Read these off the table that follows.
1) What is the smallest entry?
2) What is the second smallest entry?
3) What is the fifth entry in reading order?
4) What is the first entry on the main diagonal?
5) What is the top entry of the column that holds the smallest entry?
6) What is the entry directly above 142?
7) What is the entry just left of the smallest entry?
8) What is the entry directly below 105?
[[126 123 122 122 122 129 133 131 132 130 126 133 125]
 [128 125 135 129 131 130 132 132 122 133 135 133 126]
 [121 121 125 138 126 129 135 130 121 138 126 130 123]
 [144 103 132 117 130 112 109 118 131 106 125 148 147]
 [137 130 124 121 128 133 123 113 128 128 122 128 134]
 [143 122 125 120 119 136 126 140 129 139 135 121 132]
 [133 111 118 124 133 138 116 140 123 133 127 126 140]
 [143 123 116 133 130 130 124 127 121 131 131 134 133]
 [132 118 124 140 130 126 132 132 124 142 136 123 126]
 [138 134 105 121 120 148 122 132 138 134 125 122 135]
 [127 127 122 127 117 131 119 140 126 134 126 123 138]
 [131 123 125 123 122 138 122 125 134 128 127 135 135]
 [126 128 127 122 125 136 128 136 129 126 122 123 129]]
1) 103
2) 105
3) 122
4) 126
5) 123
6) 131
7) 144
8) 122

[[122 118 137 124 126 126 131 134 130 129 131 124 131 131 123]
 [125 120 135 126 128 125 134 133 132 130 129 128 130 130 124]
 [135 148 110 132 126 134 110 116 119 126 126 128 123 122 137]
 [145 150 117 145 145 132 129 115 128 136 118 142 124 121 139]
 [144 151 110 143 136 132 127 113 124 129 119 136 121 120 142]
 [126 125 125 126 121 128 124 129 125 125 132 124 128 127 128]
 [132 139 118 130 125 131 119 120 122 125 129 127 125 124 134]
 [133 135 125 131 133 128 131 125 130 134 123 132 126 126 130]
 [120 119 131 119 117 127 124 133 125 124 134 118 130 131 123]]
Rows and columns are numbered from 1.
The top entry of the column that holds the largest entry -> 118
Read off the entry just left of the centre entry.
127
Read off the entry directly above the centre entry.
115
The entry at row 1, column 1 is 122
The entry just left of 150: 145
Read off the largest entry.
151
The entry in the bottom-right corner: 123
Read off the bottom-left entry.
120
The entry at row 1, column 3 -> 137
Read off the entry in the top-right corner.
123
The entry at the centre -> 113
Read off the entry in row 2 and column 1.
125
Read off the entry in row 2 and column 2.
120
Read off the entry at row 3, column 1.
135
The entry directly above the largest entry: 150
The entry in row 2 and column 3: 135
The entry just right of the centre entry -> 124

[[122 130 133 128 126 126 117 117 123 127 123]
 [124 121 134 120 149 126 117 130 120 126 131]
 [120 123 130 158 131 121 132 122 121 126 129]
 [124 122 128 119 127 115 120 113 138 147 126]]
The last entry, reading row by row is 126
Which number is the third entry on the diagonal from the top-right corner?
A: 121
The entry directly above the smallest entry -> 122
Which number is the entry directly above 119?
A: 158
The entry just left of 115 is 127
The entry in the top-right corner is 123
Which number is the second entry in reading order?
A: 130
The last entry in the row that holds the largest entry -> 129
The fifth entry in reading order: 126
Which number is the third entry in reading order?
A: 133
The smallest entry in the last row: 113
The largest entry in the last row: 147
Which number is the first entry, reading row by row?
A: 122
The largest entry in the last column -> 131
The top entry of the column that holds the smallest entry is 117
